Below is a small trained network, with its code and all its weights. Each question gives an input and a class and asks what happens when units are switched off, that is, made to give their printed mean instead of their output.

import numpy as np


def w(rows, s, z=0):
    codes = np.array(rows[::2]) - 128.0
    scale = np.full(codes.shape[1], s)
    scale[-1] = z or s
    return codes * scale


def norm(h):
    return h / np.sqrt((h * h).mean(-1, keepdims=True) + 1e-5)


def f(y):
    return y / 2 * (1 + np.tanh(0.7978845608 * (y + 0.044715 * y**3)))


def log_softmax(a):
    a = a - a.max(-1, keepdims=True)
    return a - np.log(np.exp(a).sum(-1, keepdims=True))


def net(x, mask):
    res = np.array(x, float).reshape(1, 3) / 4 @ E
    u = 0
    for l in range(4):
        y = f(norm(res) @ A[l][:, :-1].T + A[l][:, -1])
        res = res + np.where(mask[u : u + 6], y, B[l][:, -1]) @ B[l][:, :-1]
        u += 6
    return log_softmax(norm(res)[-1] @ U[:, :-1].T + U[:, -1])


A, B = {}, {}
E = w([
[10,176,153,86,191,37,115],'x0',
[102,156,16,119,154,97,150],'x1',
[139,139,111,161,119,59,55],'x2',
],0.014)
A[0] = w([
[156,128,103,121,124,171,183,111],'L0N0',
[18,131,118,95,156,156,242,43],'L0N1',
[3,140,202,126,133,96,145,99],'L0N2',
[22,120,75,120,153,89,154,4],'L0N3',
[61,137,111,106,127,177,224,100],'L0N4',
[164,117,208,129,116,193,163,47],'L0N5',
],0.017,0.0034)
B[0] = w([
[174,86,165,178,144,158,56,181],'L0N0',
[206,136,18,202,164,205,238,229],'L0N1',
[84,82,192,48,181,101,7,252],'L0N2',
[26,245,178,46,24,109,180,220],'L0N3',
[190,112,43,177,100,159,226,202],'L0N4',
[184,176,254,177,107,174,111,206],'L0N5',
],0.012,0.013)
A[1] = w([
[103,76,139,116,145,105,164,3],'L1N0',
[175,130,110,167,60,98,82,104],'L1N1',
[125,62,76,132,193,133,131,51],'L1N2',
[89,201,52,157,114,109,224,50],'L1N3',
[166,135,4,170,114,83,97,128],'L1N4',
[117,134,71,78,108,127,186,7],'L1N5',
],0.02,0.0035)
B[1] = w([
[89,152,193,48,105,202,119,123],'L1N0',
[147,103,58,146,56,115,248,229],'L1N1',
[193,75,82,38,92,48,104,148],'L1N2',
[13,175,70,4,202,230,197,253],'L1N3',
[125,78,43,136,188,136,68,239],'L1N4',
[30,186,128,103,225,131,164,190],'L1N5',
],0.014,0.011)
A[2] = w([
[187,139,162,186,114,147,127,6],'L2N0',
[56,143,233,104,123,55,43,170],'L2N1',
[110,122,119,84,138,173,140,33],'L2N2',
[137,116,128,186,117,2,50,10],'L2N3',
[184,97,208,149,91,148,163,109],'L2N4',
[144,119,157,163,166,106,215,130],'L2N5',
],0.022,0.0019)
B[2] = w([
[108,138,153,104,64,169,124,200],'L2N0',
[155,161,125,187,146,2,38,254],'L2N1',
[132,72,202,138,141,67,240,175],'L2N2',
[7,168,131,144,138,143,225,170],'L2N3',
[114,156,196,136,91,187,83,227],'L2N4',
[169,72,135,116,71,112,122,164],'L2N5',
],0.021,0.016)
A[3] = w([
[225,135,135,98,147,55,8,88],'L3N0',
[129,88,210,87,163,65,83,82],'L3N1',
[153,142,132,64,164,142,23,2],'L3N2',
[175,112,135,130,172,123,28,37],'L3N3',
[202,162,57,196,227,121,72,54],'L3N4',
[219,73,124,212,197,163,180,53],'L3N5',
],0.017,0.0028)
B[3] = w([
[132,170,69,64,178,134,15,254],'L3N0',
[135,139,216,135,161,94,114,234],'L3N1',
[6,103,89,180,116,119,99,163],'L3N2',
[91,162,83,106,65,76,132,183],'L3N3',
[185,111,180,176,173,101,188,232],'L3N4',
[150,52,126,133,72,98,72,218],'L3N5',
],0.02,0.0072)
U = w([
[29,159,115,61,184,112,235,45],'0',
[96,162,186,162,140,4,55,253],'1',
[163,120,237,180,12,191,106,118],'2',
[197,17,40,191,101,102,180,51],'3',
],0.012,0.0021)

Each question gives the input, the list of numbers given to net, and the class t.
The units are the neurons (one row each of A and B). Each row of codes is followed by its name. A weight is (code - 128) times the scale printed after its matrix; where a second scale follows, it is the last column's (A, B and U).
mask holds one flag per neuron, layer by layer. A switched-off neuron (its flag False) gives its mean, the last column of its row in B, instead of its output. The means were averaged over made-up inputs and are rounded, as every weight is.
A unit's drop is (log p(t) with every unit on - log p(t) with that unit switched off) / (log p(t) with every unit on - log p(t) with every unit switched off).
unit that matters most: the unit with the biggest drop
k most important neurons: the k neurons with the biggest drops, biggest first
top k neurons in layer l: the k neurons of layer l with the biggest drops, biggest first
drop of u: that unit's drop, to one decimal
input [-2,-5,2], class 2: unit that matters most => L0N2
input [5,2,0], class 0: top 2 neurons in layer 0 => [L0N1, L0N3]
input [0,-8,2], class 2: 4 most important neurons => [L0N2, L2N4, L0N5, L0N3]
input [-3,2,0], class 3: 4 most important neurons => [L0N5, L0N2, L0N3, L1N1]
input [7,-4,-6], class 0: 2 most important neurons => [L0N1, L0N4]
input [-2,4,-2], class 3: 2 most important neurons => [L0N0, L0N3]
input [-8,6,-2], class 3: 3 most important neurons => [L0N3, L0N5, L1N4]
input [4,-3,-5], class 3: 3 most important neurons => [L0N1, L0N2, L0N4]
input [-3,2,-1], class 2: 2 most important neurons => [L0N1, L1N3]
input [-3,-5,8], class 2: 3 most important neurons => [L0N1, L0N4, L1N3]
input [1,5,7], class 0: 2 most important neurons => [L0N2, L1N3]
input [3,-4,-8], class 2: top 2 neurons in layer 0 => [L0N5, L0N2]
input [0,8,7], class 0: drop of L0N2 => 1.2
input [-3,-5,4], class 2: drop of L0N2 => 0.2
input [-4,2,-2], class 2: drop of L0N2 => 0.0
input [-3,3,8], class 3: 2 most important neurons => [L0N3, L0N2]
input [-3,8,6], class 0: unit that matters most => L1N3
